Below are the code and all the weights of a small trained network. Each question names an input and a target symbol and asks about switching units off, where a switched-off unit gives its printed mean instead of its output.

import numpy as np


def w(rows, s, z=0):
    codes = np.array(rows[::2]) - 128.0
    scale = np.full(codes.shape[1], s)
    scale[-1] = z or s
    return codes * scale


def norm(h):
    return h / np.sqrt((h * h).mean(-1, keepdims=True) + 1e-5)


def f(y):
    return np.maximum(y, 0)


def softmax(a):
    e = np.exp(a - a.max(-1, keepdims=True))
    return e / e.sum(-1, keepdims=True)


def log_softmax(a):
    a = a - a.max(-1, keepdims=True)
    return a - np.log(np.exp(a).sum(-1, keepdims=True))


def net(x, mask):
    ids = ['βγδμξπτψω'.index(c) for c in x.split()]
    T = len(ids)
    res = E[ids] + P[:T]
    u = 0
    for l in range(2):
        q, k, v = (norm(res) @ M[l].T for M in (Q, K, V))
        z = softmax(np.where(np.tri(T) > 0, q @ k.T / 3**0.5, -1e9)) @ v
        res = res + np.where(mask[u], z, O[l][:, -1]) @ O[l][:, :-1]
        u += 1
        y = f(norm(res) @ A[l][:, :-1].T + A[l][:, -1])
        res = res + np.where(mask[u : u + 16], y, B[l][:, -1]) @ B[l][:, :-1]
        u += 16
    return log_softmax(norm(res)[-1] @ U[:, :-1].T + U[:, -1])


Q, K, V, O, A, B = {}, {}, {}, {}, {}, {}
E = w([
[143,135,74],'β',
[7,90,138],'γ',
[194,172,244],'δ',
[100,148,63],'μ',
[78,117,114],'ξ',
[136,129,79],'π',
[132,134,78],'τ',
[95,135,101],'ψ',
[102,108,122],'ω',
],0.011)
P = w([
[109,215,151],'0',
[114,184,140],'1',
[119,162,139],'2',
[119,139,149],'3',
[118,132,139],'4',
[116,124,133],'5',
[116,118,124],'6',
[118,111,118],'7',
[119,105,111],'8',
[120,96,108],'9',
[120,93,101],'10',
[121,86,97],'11',
[121,82,92],'12',
[125,200,246],'13',
],0.012)
Q[0] = w([
[181,155,123],'0.h1',
[27,122,12],'0.h1',
[65,173,3],'0.h1',
],0.0042)
K[0] = w([
[190,28,23],'0.h1',
[254,104,167],'0.h1',
[183,178,232],'0.h1',
],0.0063)
V[0] = w([
[3,177,222],'0.h1',
[59,116,68],'0.h1',
[83,115,181],'0.h1',
],0.0073)
O[0] = w([
[129,76,30,254],'0.h1',
[153,235,174,193],'0.h1',
[181,211,253,134],'0.h1',
],0.0053,0.0045)
A[0] = w([
[135,186,232,204],'0.n1',
[119,181,222,252],'0.n2',
[106,79,32,139],'0.n3',
[238,80,107,139],'0.n4',
[94,110,135,160],'0.n5',
[254,131,235,142],'0.n6',
[17,188,84,238],'0.n7',
[115,241,74,169],'0.n8',
[87,92,44,49],'0.n9',
[76,81,152,200],'0.n10',
[126,110,154,52],'0.n11',
[43,203,107,241],'0.n12',
[45,202,109,238],'0.n13',
[113,57,115,49],'0.n14',
[106,63,172,169],'0.n15',
[47,222,190,58],'0.n16',
],0.008,0.0028)
B[0] = w([
[107,254,60,165],'0.n1',
[133,209,74,167],'0.n2',
[155,176,181,238],'0.n3',
[140,10,181,147],'0.n4',
[150,126,91,150],'0.n5',
[56,168,129,163],'0.n6',
[187,123,142,254],'0.n7',
[218,60,132,203],'0.n8',
[99,214,176,210],'0.n9',
[194,92,101,162],'0.n10',
[143,102,127,128],'0.n11',
[160,81,140,222],'0.n12',
[174,60,146,219],'0.n13',
[125,113,97,149],'0.n14',
[204,119,110,144],'0.n15',
[178,43,66,159],'0.n16',
],0.0058,0.0083)
Q[1] = w([
[164,254,178],'1.h1',
[239,64,109],'1.h1',
[245,190,228],'1.h1',
],0.0067)
K[1] = w([
[159,39,88],'1.h1',
[33,210,69],'1.h1',
[1,65,61],'1.h1',
],0.0047)
V[1] = w([
[140,167,2],'1.h1',
[142,52,148],'1.h1',
[139,216,139],'1.h1',
],0.0088)
O[1] = w([
[78,178,47,174],'1.h1',
[199,90,253,253],'1.h1',
[23,147,3,96],'1.h1',
],0.0045,0.0025)
A[1] = w([
[107,82,233,119],'1.n1',
[93,120,67,45],'1.n2',
[91,91,135,247],'1.n3',
[145,60,106,198],'1.n4',
[106,116,175,126],'1.n5',
[80,91,91,149],'1.n6',
[119,147,93,145],'1.n7',
[52,161,125,136],'1.n8',
[87,121,160,93],'1.n9',
[103,193,118,226],'1.n10',
[5,146,61,250],'1.n11',
[124,109,203,43],'1.n12',
[180,169,171,158],'1.n13',
[141,114,127,87],'1.n14',
[99,142,88,92],'1.n15',
[8,70,164,122],'1.n16',
],0.012,0.0025)
B[1] = w([
[182,188,112,180],'1.n1',
[114,104,166,156],'1.n2',
[104,229,89,140],'1.n3',
[48,166,125,230],'1.n4',
[153,165,166,134],'1.n5',
[100,180,209,152],'1.n6',
[205,147,94,159],'1.n7',
[125,255,55,144],'1.n8',
[126,125,103,128],'1.n9',
[208,171,187,176],'1.n10',
[200,114,179,178],'1.n11',
[176,154,141,158],'1.n12',
[15,124,130,254],'1.n13',
[106,180,119,150],'1.n14',
[113,103,151,148],'1.n15',
[217,43,158,133],'1.n16',
],0.0064,0.0063)
U = w([
[239,34,145,201],'β',
[171,148,236,172],'γ',
[9,129,173,226],'δ',
[132,86,86,43],'μ',
[123,85,102,21],'ξ',
[71,166,71,178],'π',
[124,81,96,45],'τ',
[123,149,123,2],'ψ',
[129,154,44,140],'ω',
],0.011,0.0052)

Each question gives the input, a string of symbols that net reads in full, and the target symbol t.
The units are the heads (3 rows each of Q, K, V and O) and the neurons (one row each of A and B). Each row of codes is followed by its name. A weight is (code - 128) times the scale printed after its matrix; where a second scale follows, it is the last column's (O, A, B and U).
mask holds one flag per unit, layer by layer, with each layer's heads first. A switched-off unit (its flag False) gives its mean, the last column of its rows in O or B, instead of its output. The means were averaged over made-up inputs and are rounded, as every weight is.
A unit's drop is (log p(t) with every unit on - log p(t) with that unit switched off) / (log p(t) with every unit on - log p(t) with every unit switched off).
The circuit of an input: a set's keep is (log p(t) with only the set's units on - log p(t) with every unit switched off) / (log p(t) with every unit on - log p(t) with every unit switched off). Starting from the 12 units with the biggest drops (on a tie, the unit counted first), units are removed one at a time, each time the one whose removal leaves the highest keep (on an exact tie, the one counted first), for as long as the keep stays at least 0.8.
circuit, biggest first: the units of the circuit, biggest drop first
top k neurons: the k neurons with the biggest drops, biggest first
k most important neurons of layer l: the k neurons of layer l with the biggest drops, biggest first
input μ ψ ω δ β π, target ω: top 2 neurons	0.n3, 0.n6
input δ ω μ ω γ π, target δ: 3 most important neurons of layer 0	0.n9, 0.n3, 0.n16
input ω π μ ω π π ω δ τ ω, target ω: circuit, biggest first	1.h1
input ξ τ τ ω, target β: circuit, biggest first	0.n10, 0.n13
input π τ ω ψ ξ β μ μ π μ μ ω ψ, target γ: top 2 neurons	0.n1, 0.n2
input ψ γ π, target β: circuit, biggest first	0.n8, 0.n9
input δ β β ξ τ τ π π β ψ ξ ξ τ, target π: 2 most important neurons of layer 0	0.n1, 0.n2
input ω δ μ ψ δ ψ β β γ ω β, target γ: top 4 neurons	0.n7, 0.n8, 0.n13, 1.n6
input ξ ξ μ μ β δ γ β ψ ψ, target δ: top 4 neurons	0.n9, 0.n16, 0.n3, 0.n8
input π ω ω π τ τ π ψ δ β μ τ, target ω: 2 most important neurons of layer 0	0.n1, 0.n3
input ξ τ ω δ ω ψ β δ π μ τ π ψ, target γ: top 2 neurons	0.n8, 1.n11
input π γ β ω ω ξ ψ μ π γ γ, target γ: top 2 neurons	0.n8, 1.n4
input μ δ ψ δ ω τ ψ ω μ π ξ ξ, target γ: top 3 neurons	0.n8, 1.n11, 1.n6
input π γ π ω τ ω ξ, target β: circuit, biggest first	0.n10
input ω γ β, target β: circuit, biggest first	0.n8, 0.n9
input β τ δ γ π ψ τ, target δ: 3 most important neurons of layer 0	0.n9, 0.n3, 0.n16
input β ω τ β ω δ π π ω β, target π: top 2 neurons	0.n1, 0.n2
input δ ξ γ τ γ ω ω μ δ π τ, target γ: 3 most important neurons of layer 1	1.n6, 1.n11, 1.n2
input β β μ δ β τ, target ω: 2 most important neurons of layer 1	1.n11, 1.n6
input γ τ ξ ω ω ξ δ τ, target π: 2 most important neurons of layer 0	0.n6, 0.n7
input ψ γ ξ τ ψ β ξ ξ ψ π π ξ γ, target γ: top 2 neurons	0.n1, 0.n8
input γ π δ π ω γ ψ γ π, target δ: 2 most important neurons of layer 0	0.n7, 0.n3
